Here is a tiny trained network, its code and every weight. The questions are about switching its units off for an input and a class, where a switched-off unit gives its printed mean instead of its output.

import numpy as np


def w(rows, s, z=0):
    codes = np.array(rows[::2]) - 128.0
    scale = np.full(codes.shape[1], s)
    scale[-1] = z or s
    return codes * scale


def f(y):
    return np.maximum(y, 0)


def log_softmax(a):
    a = a - a.max(-1, keepdims=True)
    return a - np.log(np.exp(a).sum(-1, keepdims=True))


def net(x, mask):
    res = np.array(x, float).reshape(1, 7) / 4 @ E
    y = f(res @ A[0][:, :-1].T + A[0][:, -1])
    res = res + np.where(mask, y, B[0][:, -1]) @ B[0][:, :-1]
    return log_softmax(res[-1] @ U[:, :-1].T + U[:, -1])


A, B = {}, {}
E = w([
[128,128,128,128],'x0',
[129,128,128,128],'x1',
[179,145,254,49],'x2',
[128,127,128,128],'x3',
[95,192,58,15],'x4',
[88,12,117,60],'x5',
[22,175,209,159],'x6',
],0.0082)
A[0] = w([
[122,104,154,176,83],'neuron 1',
[153,152,198,65,37],'neuron 2',
[107,145,121,110,160],'neuron 3',
[56,28,140,88,93],'neuron 4',
[168,142,113,136,91],'neuron 5',
[155,116,173,128,92],'neuron 6',
[134,114,157,135,17],'neuron 7',
[148,84,163,181,125],'neuron 8',
[162,115,185,128,131],'neuron 9',
[106,117,149,156,55],'neuron 10',
[72,179,113,89,96],'neuron 11',
[164,215,116,176,12],'neuron 12',
[115,200,77,53,114],'neuron 13',
[9,161,190,156,36],'neuron 14',
[237,99,77,119,72],'neuron 15',
[126,48,111,94,68],'neuron 16',
[223,128,79,131,3],'neuron 17',
[154,75,165,187,158],'neuron 18',
[152,159,82,72,91],'neuron 19',
[191,128,148,95,77],'neuron 20',
[148,159,152,76,131],'neuron 21',
[152,116,185,78,78],'neuron 22',
[113,96,130,121,125],'neuron 23',
[102,134,82,154,76],'neuron 24',
[108,98,129,103,103],'neuron 25',
[87,133,68,176,57],'neuron 26',
[81,147,109,64,86],'neuron 27',
[52,58,120,92,58],'neuron 28',
[174,170,132,174,115],'neuron 29',
[151,80,154,205,78],'neuron 30',
[83,107,76,164,51],'neuron 31',
[79,162,127,101,86],'neuron 32',
[97,110,41,184,64],'neuron 33',
[175,232,113,163,17],'neuron 34',
[153,243,106,160,59],'neuron 35',
],0.016,0.0025)
B[0] = w([
[126,102,104,156,194],'neuron 1',
[149,195,91,107,217],'neuron 2',
[128,120,116,148,162],'neuron 3',
[161,103,193,91,249],'neuron 4',
[106,127,145,119,162],'neuron 5',
[147,143,99,129,178],'neuron 6',
[125,135,111,139,151],'neuron 7',
[146,93,99,170,223],'neuron 8',
[148,149,88,126,196],'neuron 9',
[99,112,117,137,165],'neuron 10',
[116,95,93,172,202],'neuron 11',
[156,122,177,100,219],'neuron 12',
[159,79,91,200,243],'neuron 13',
[3,150,146,106,254],'neuron 14',
[23,134,141,123,241],'neuron 15',
[134,114,193,113,213],'neuron 16',
[47,131,142,114,212],'neuron 17',
[148,86,97,181,241],'neuron 18',
[123,91,101,181,204],'neuron 19',
[119,174,111,121,187],'neuron 20',
[147,160,90,122,191],'neuron 21',
[150,175,113,107,204],'neuron 22',
[137,120,146,120,164],'neuron 23',
[146,163,99,116,188],'neuron 24',
[141,115,150,118,168],'neuron 25',
[148,183,88,102,220],'neuron 26',
[140,94,115,169,203],'neuron 27',
[155,114,173,105,222],'neuron 28',
[155,99,156,118,202],'neuron 29',
[145,92,93,181,239],'neuron 30',
[154,175,109,113,208],'neuron 31',
[96,117,111,155,178],'neuron 32',
[154,204,87,122,249],'neuron 33',
[161,101,182,96,229],'neuron 34',
[158,99,178,98,238],'neuron 35',
],0.039,0.0098)
U = w([
[122,102,120,217,212],'0',
[143,225,116,131,63],'1',
[147,115,228,121,5],'2',
[7,151,163,155,235],'3',
],0.011,0.0012)

Each question gives the input, the list of numbers given to net, and the class t.
The units are the neurons (one row each of A and B). Each row of codes is followed by its name. A weight is (code - 128) times the scale printed after its matrix; where a second scale follows, it is the last column's (A, B and U).
mask holds one flag per neuron, in row order. A switched-off neuron (its flag False) gives its mean, the last column of its row in B, instead of its output. The means were averaged over made-up inputs and are rounded, as every weight is.
A unit's drop is (log p(t) with every unit on - log p(t) with that unit switched off) / (log p(t) with every unit on - log p(t) with every unit switched off).
The circuit of an input: a set's keep is (log p(t) with only the set's units on - log p(t) with every unit switched off) / (log p(t) with every unit on - log p(t) with every unit switched off). Starting from the 12 units with the biggest drops (on a tie, the unit counted first), units are removed one at a time, each time the one whose removal leaves the highest keep (on an exact tie, the one counted first), for as long as the keep stays at least 0.8.
units of the circuit, in order: the units of the circuit, biggest drop first
most important unit: the unit with the biggest drop
top k neurons: the k neurons with the biggest drops, biggest first
drop of u: that unit's drop, to one decimal
input [6,7,1,-6,0,-5,6], class 3: units of the circuit, in order	[neuron 14]
input [8,-3,7,-4,7,1,0], class 0: top 4 neurons	[neuron 13; neuron 19; neuron 27; neuron 33]
input [-1,-3,-5,2,-6,-5,-7], class 3: top 3 neurons	[neuron 15; neuron 17; neuron 13]
input [-1,3,-7,-2,-3,-7,-7], class 1: top 2 neurons	[neuron 33; neuron 26]
input [5,7,-5,0,2,-5,-1], class 1: top 2 neurons	[neuron 33; neuron 26]
input [4,-7,-4,0,2,-4,-4], class 1: top 3 neurons	[neuron 14; neuron 33; neuron 4]
input [8,4,2,-4,4,1,5], class 3: top 4 neurons	[neuron 14; neuron 18; neuron 30; neuron 8]
input [5,3,-1,-8,6,8,-8], class 2: top 4 neurons	[neuron 4; neuron 16; neuron 14; neuron 28]
input [6,-3,-6,-4,6,-7,0], class 2: top 2 neurons	[neuron 35; neuron 34]
input [-4,2,7,-1,6,-8,7], class 2: top 3 neurons	[neuron 35; neuron 34; neuron 12]
input [-6,7,-8,-5,-4,6,-8], class 1: top 3 neurons	[neuron 33; neuron 31; neuron 14]
input [-2,4,4,-5,8,-6,-7], class 0: top 3 neurons	[neuron 13; neuron 14; neuron 19]
input [-1,2,-5,8,5,-1,-6], class 3: top 2 neurons	[neuron 15; neuron 17]
input [2,3,8,7,2,7,5], class 1: most important unit	neuron 2
input [-2,6,0,8,2,4,-4], class 2: top 2 neurons	[neuron 14; neuron 16]
input [1,7,-3,-8,-1,-2,4], class 3: top 2 neurons	[neuron 14; neuron 2]
input [2,7,4,-4,6,-5,3], class 0: drop of neuron 13	1.4
input [-4,-1,1,0,-3,1,5], class 3: drop of neuron 14	1.4
input [-7,-1,5,-4,7,-2,5], class 0: drop of neuron 1	0.0
input [-4,-4,4,3,-3,4,-4], class 1: drop of neuron 2	0.1
input [-2,-4,1,7,5,6,2], class 2: most important unit	neuron 4
